Below are the code and all the weights of a small trained network. Each question names an input and a class and asks about switching units off, where a switched-off unit gives its printed mean instead of its output.

import numpy as np


def w(rows, s, z=0):
    codes = np.array(rows[::2]) - 128.0
    scale = np.full(codes.shape[1], s)
    scale[-1] = z or s
    return codes * scale


def norm(h):
    return h / np.sqrt((h * h).mean(-1, keepdims=True) + 1e-5)


def f(y):
    return np.maximum(y, 0)


def log_softmax(a):
    a = a - a.max(-1, keepdims=True)
    return a - np.log(np.exp(a).sum(-1, keepdims=True))


def net(x, mask):
    res = np.array(x, float).reshape(1, 5) / 4 @ E
    u = 0
    for l in range(4):
        y = f(norm(res) @ A[l][:, :-1].T + A[l][:, -1])
        res = res + np.where(mask[u : u + 3], y, B[l][:, -1]) @ B[l][:, :-1]
        u += 3
    return log_softmax(norm(res)[-1] @ U[:, :-1].T + U[:, -1])


A, B = {}, {}
E = w([
[92,151,114,121,7,88],'x0',
[147,168,59,163,125,138],'x1',
[131,127,128,127,129,129],'x2',
[210,132,128,88,120,130],'x3',
[147,27,114,158,155,49],'x4',
],0.002)
A[0] = w([
[149,201,161,161,111,218,168],'L0N0',
[74,74,254,57,143,133,3],'L0N1',
[63,140,114,118,4,116,185],'L0N2',
],0.0027,0.0019)
B[0] = w([
[96,1,123,94,127,123,215],'L0N0',
[144,97,227,99,114,89,165],'L0N1',
[155,142,166,125,194,112,253],'L0N2',
],0.0045,0.0026)
A[1] = w([
[136,138,21,186,137,143,77],'L1N0',
[138,186,29,119,134,166,193],'L1N1',
[154,184,2,167,131,153,1],'L1N2',
],0.0041,0.00039)
B[1] = w([
[158,55,255,110,109,112,248],'L1N0',
[81,41,188,77,140,114,234],'L1N1',
[137,124,240,88,148,76,241],'L1N2',
],0.0039,0.0012)
A[2] = w([
[118,150,101,93,57,57,183],'L2N0',
[170,127,132,143,196,170,2],'L2N1',
[3,93,160,195,135,121,48],'L2N2',
],0.0044,0.00078)
B[2] = w([
[89,197,133,195,253,164,195],'L2N0',
[32,180,152,134,178,97,172],'L2N1',
[216,136,131,118,117,177,252],'L2N2',
],0.0047,0.0029)
A[3] = w([
[158,16,73,226,145,36,137],'L3N0',
[53,184,175,53,76,251,191],'L3N1',
[245,64,156,88,254,190,252],'L3N2',
],0.0029,0.0013)
B[3] = w([
[89,116,78,1,133,229,162],'L3N0',
[160,49,47,131,161,94,186],'L3N1',
[119,199,88,190,29,105,253],'L3N2',
],0.0042,0.0057)
U = w([
[171,59,255,76,116,87,70],'0',
[129,45,22,36,147,183,132],'1',
[75,206,138,177,239,111,68],'2',
[194,153,104,157,63,143,254],'3',
[132,141,105,153,75,116,158],'4',
],0.0072,0.00093)

Each question gives the input, the list of numbers given to net, and the class t.
The units are the neurons (one row each of A and B). Each row of codes is followed by its name. A weight is (code - 128) times the scale printed after its matrix; where a second scale follows, it is the last column's (A, B and U).
mask holds one flag per neuron, layer by layer. A switched-off neuron (its flag False) gives its mean, the last column of its row in B, instead of its output. The means were averaged over made-up inputs and are rounded, as every weight is.
A unit's drop is (log p(t) with every unit on - log p(t) with that unit switched off) / (log p(t) with every unit on - log p(t) with every unit switched off).
The circuit of an input: a set's keep is (log p(t) with only the set's units on - log p(t) with every unit switched off) / (log p(t) with every unit on - log p(t) with every unit switched off). Starting from all 12 units, units are removed one at a time, each time the one whose removal leaves the highest keep (on an exact tie, the one counted first), for as long as the keep stays at least 0.8.
units of the circuit, in order: the units of the circuit, biggest drop first
unit that matters most: the unit with the biggest drop
top k neurons: the k neurons with the biggest drops, biggest first
k most important neurons of layer l: the k neurons of layer l with the biggest drops, biggest first
input [-5,-7,-6,7,-8], class 1: units of the circuit, in order -> [L3N1, L0N2, L0N0]
input [8,-5,-1,7,8], class 1: unit that matters most -> L3N0
input [8,7,4,8,-1], class 2: top 2 neurons -> [L2N0, L2N2]
input [0,5,4,-5,1], class 0: top 2 neurons -> [L1N0, L1N2]
input [8,1,4,-3,-6], class 2: top 3 neurons -> [L2N0, L0N2, L3N2]
input [8,-4,-6,-8,2], class 2: units of the circuit, in order -> [L2N0, L3N2, L0N0]
input [8,7,1,8,-5], class 2: units of the circuit, in order -> [L2N0, L3N2]
input [7,3,5,8,-8], class 1: units of the circuit, in order -> [L3N1, L3N2, L0N0]
input [-2,-5,3,-3,7], class 1: units of the circuit, in order -> [L3N0, L0N2]
input [-7,0,4,6,4], class 2: top 3 neurons -> [L2N1, L2N2, L0N0]
input [-5,-3,-6,-7,-5], class 3: units of the circuit, in order -> [L2N2, L3N2, L0N2, L2N0]
input [-5,5,-6,-5,-7], class 1: units of the circuit, in order -> [L0N0, L2N0]
input [2,1,3,3,-7], class 1: top 3 neurons -> [L3N1, L2N2, L3N2]
input [4,3,3,3,0], class 2: units of the circuit, in order -> [L2N0]
input [-1,5,0,2,4], class 0: top 3 neurons -> [L0N0, L1N0, L1N2]
input [5,7,1,-7,-6], class 0: units of the circuit, in order -> [L1N2, L1N1, L3N2]
input [-8,-5,7,6,6], class 2: top 2 neurons -> [L2N1, L0N0]
input [-1,7,0,6,-1], class 0: 2 most important neurons of layer 1 -> [L1N2, L1N1]
input [3,-6,-3,0,-7], class 1: top 3 neurons -> [L3N1, L1N0, L1N2]
input [4,2,-3,2,7], class 1: units of the circuit, in order -> [L3N0]
input [-8,1,4,7,-1], class 2: 2 most important neurons of layer 2 -> [L2N1, L2N2]
input [0,5,-5,-4,-7], class 1: top 3 neurons -> [L0N0, L3N1, L1N1]
input [8,-6,-3,0,-1], class 2: top 2 neurons -> [L2N0, L1N0]
input [3,8,-1,6,4], class 0: 2 most important neurons of layer 1 -> [L1N2, L1N0]
input [5,0,7,6,-7], class 1: top 4 neurons -> [L3N1, L2N2, L3N2, L0N0]
input [-5,-3,-4,8,2], class 3: top 3 neurons -> [L3N2, L2N0, L0N2]
input [6,0,-4,1,-2], class 2: units of the circuit, in order -> [L2N0]
input [8,-3,0,-1,-5], class 2: top 2 neurons -> [L2N0, L3N2]
input [-4,-5,-4,-2,-8], class 1: top 2 neurons -> [L3N1, L1N0]
